B =
[[61 69 62 62 59  7 58 61]
 [78 95 51 73 86 55 58 80]]
Indices start at 0.
row 0 col 0 = 61
row 0 col 7 = 61
row 0 col 3 = 62
row 0 col 4 = 59
row 0 col 5 = 7

A = [-53 -21 -31  21   4  33  -1  25]
A[0]: -53
A[7]: 25
A[1]: -21
A[2]: -31

grid =
[[-0.431 -0.412  0.461 -0.154  1.278 -0.356]
 [ 2.236 -2.005  0.467  1.568  1.158  1.209]]
grid[0,-6] = -0.431
grid[-1,-2] = 1.158
grid[-2,2] = 0.461
grid[-2,-3] = -0.154
grid[-1,1] = -2.005
grid[-2,1] = -0.412

a =
[[6298 5439 4918 2896 4877 6553 6423 5528 5346 4380 3303 5233]
 [5327 4819 4765 5986 4192 8024 6857 5802 3819 5304 4306 6517]
 [5577 5261 4965 5328 4691 4773 4749 5053 4920 5235 5071 4382]]
Rows and columns are counted from 0.
row 0 col 0 = 6298
row 0 col 2 = 4918
row 0 col 9 = 4380
row 0 col 11 = 5233
row 0 col 7 = 5528
row 1 col 0 = 5327
row 2 col 9 = 5235
row 0 col 6 = 6423
row 1 col 3 = 5986
row 2 col 7 = 5053
row 0 col 4 = 4877
row 2 col 10 = 5071

x =
[[  8 -22 -35  24  25 -22  23   8  42 -22 -15  23 -25]
 [  7 -16 -20 -14  -5  24  41  -9   9 -18 -38 -22 -20]
 [ 16  59 -25   5  14  30  11  -3  -5 -14  38 -11  40]
 [-26  28 -37  -7   0  40   6  52  -4  51 -31 -40  -1]
 [-29  19  10  27  21  -2  45  -7 -15 -22 -13   5  49]
 [ 16  13 -29  20  38  17  32 -22   5  37  22 -15  34]
 [ 14 -10 -52  44 -12 -29   3  25 -22 -23 -27 -10  -2]
 [-62 -14  15  -8  26 -24   0   3  38 -40  12 -18   4]
 [-15  -2  17  16  35  13   8 -54 -20  10  10  -5  14]]
x[0,0]	8
x[6,4]	-12
x[3,1]	28
x[6,1]	-10
x[6,9]	-23
x[8,5]	13
x[:, 11]	[23, -22, -11, -40, 5, -15, -10, -18, -5]
x[7,2]	15
x[8]	[-15, -2, 17, 16, 35, 13, 8, -54, -20, 10, 10, -5, 14]
x[4,9]	-22
x[1,7]	-9
x[0]	[8, -22, -35, 24, 25, -22, 23, 8, 42, -22, -15, 23, -25]
x[:, 6]	[23, 41, 11, 6, 45, 32, 3, 0, 8]
x[4,10]	-13
x[3,9]	51
x[0,1]	-22
x[2,1]	59
x[7,9]	-40
x[5]	[16, 13, -29, 20, 38, 17, 32, -22, 5, 37, 22, -15, 34]
x[4,8]	-15
x[7,3]	-8
x[5,12]	34
x[3,6]	6
x[3,5]	40
x[4,12]	49
x[1,4]	-5
x[6,12]	-2
x[8,9]	10
x[2,10]	38
x[4,2]	10
x[2,9]	-14
x[8,8]	-20
x[7,4]	26
x[:, 9]	[-22, -18, -14, 51, -22, 37, -23, -40, 10]
x[:, 4]	[25, -5, 14, 0, 21, 38, -12, 26, 35]

data =
[-19.247 -12.828  12.439   9.888   7.556   0.246  -6.598   6.397  -3.650
  19.017]
data[0]: -19.247
data[1]: -12.828
data[5]: 0.246
data[8]: -3.650
data[7]: 6.397

X =
[[ -3 -51   8 -18 -53 -28  30 -21   4  -9  -6]
 [ 23 -15  18 -22 -14 -12  -6  46  29 -56  29]
 [ -1 -11  -6   4   7  10  36   0 -24  -4 -11]
 [ -3   0  11  -4  15  -7 -31  33   2   8  13]
 [ 18 -32  10 -35 -34  -6  31   1   7   8  24]
 [ 24 -32  -9  -5 -19 -55  35  -9  12  -8 -16]
 [ 15   7  -1  30  32 -27  27  25 -22   0 -13]
 [-15  12 -18  -9  16  25 -29   8  17  -8  11]
 [ 27 -13  12  -4 -18 -57  -8  12  23  -4   4]
 [-24  13  -6  27  15  47 -29  -7 -29 -18  23]]
X[-10, 0]: -3
X[:, 4]: [-53, -14, 7, 15, -34, -19, 32, 16, -18, 15]
X[:, -9]: [8, 18, -6, 11, 10, -9, -1, -18, 12, -6]
X[-10, -3]: 4
X[-7, -7]: 15
X[-9, -10]: -15
X[9]: [-24, 13, -6, 27, 15, 47, -29, -7, -29, -18, 23]
X[7, 5]: 25
X[4]: [18, -32, 10, -35, -34, -6, 31, 1, 7, 8, 24]
X[3, -1]: 13
X[9, -4]: -7
X[-5, -7]: -19
X[-1, 2]: -6
X[0, 4]: -53
X[3, 8]: 2
X[-10, 6]: 30
X[-2]: [27, -13, 12, -4, -18, -57, -8, 12, 23, -4, 4]
X[2]: [-1, -11, -6, 4, 7, 10, 36, 0, -24, -4, -11]
X[-8, -1]: -11
X[5, -8]: -5
X[3, 7]: 33
X[2, -11]: -1
X[-8, -9]: -6
X[8, -5]: -8
X[5, 6]: 35
X[:, -8]: [-18, -22, 4, -4, -35, -5, 30, -9, -4, 27]
X[-8, -4]: 0
X[4, 1]: -32
X[-6, 10]: 24
X[-2, -7]: -18
X[0, 3]: -18
X[:, 10]: [-6, 29, -11, 13, 24, -16, -13, 11, 4, 23]
X[:, 8]: [4, 29, -24, 2, 7, 12, -22, 17, 23, -29]
X[3, -11]: -3
X[-7]: [-3, 0, 11, -4, 15, -7, -31, 33, 2, 8, 13]
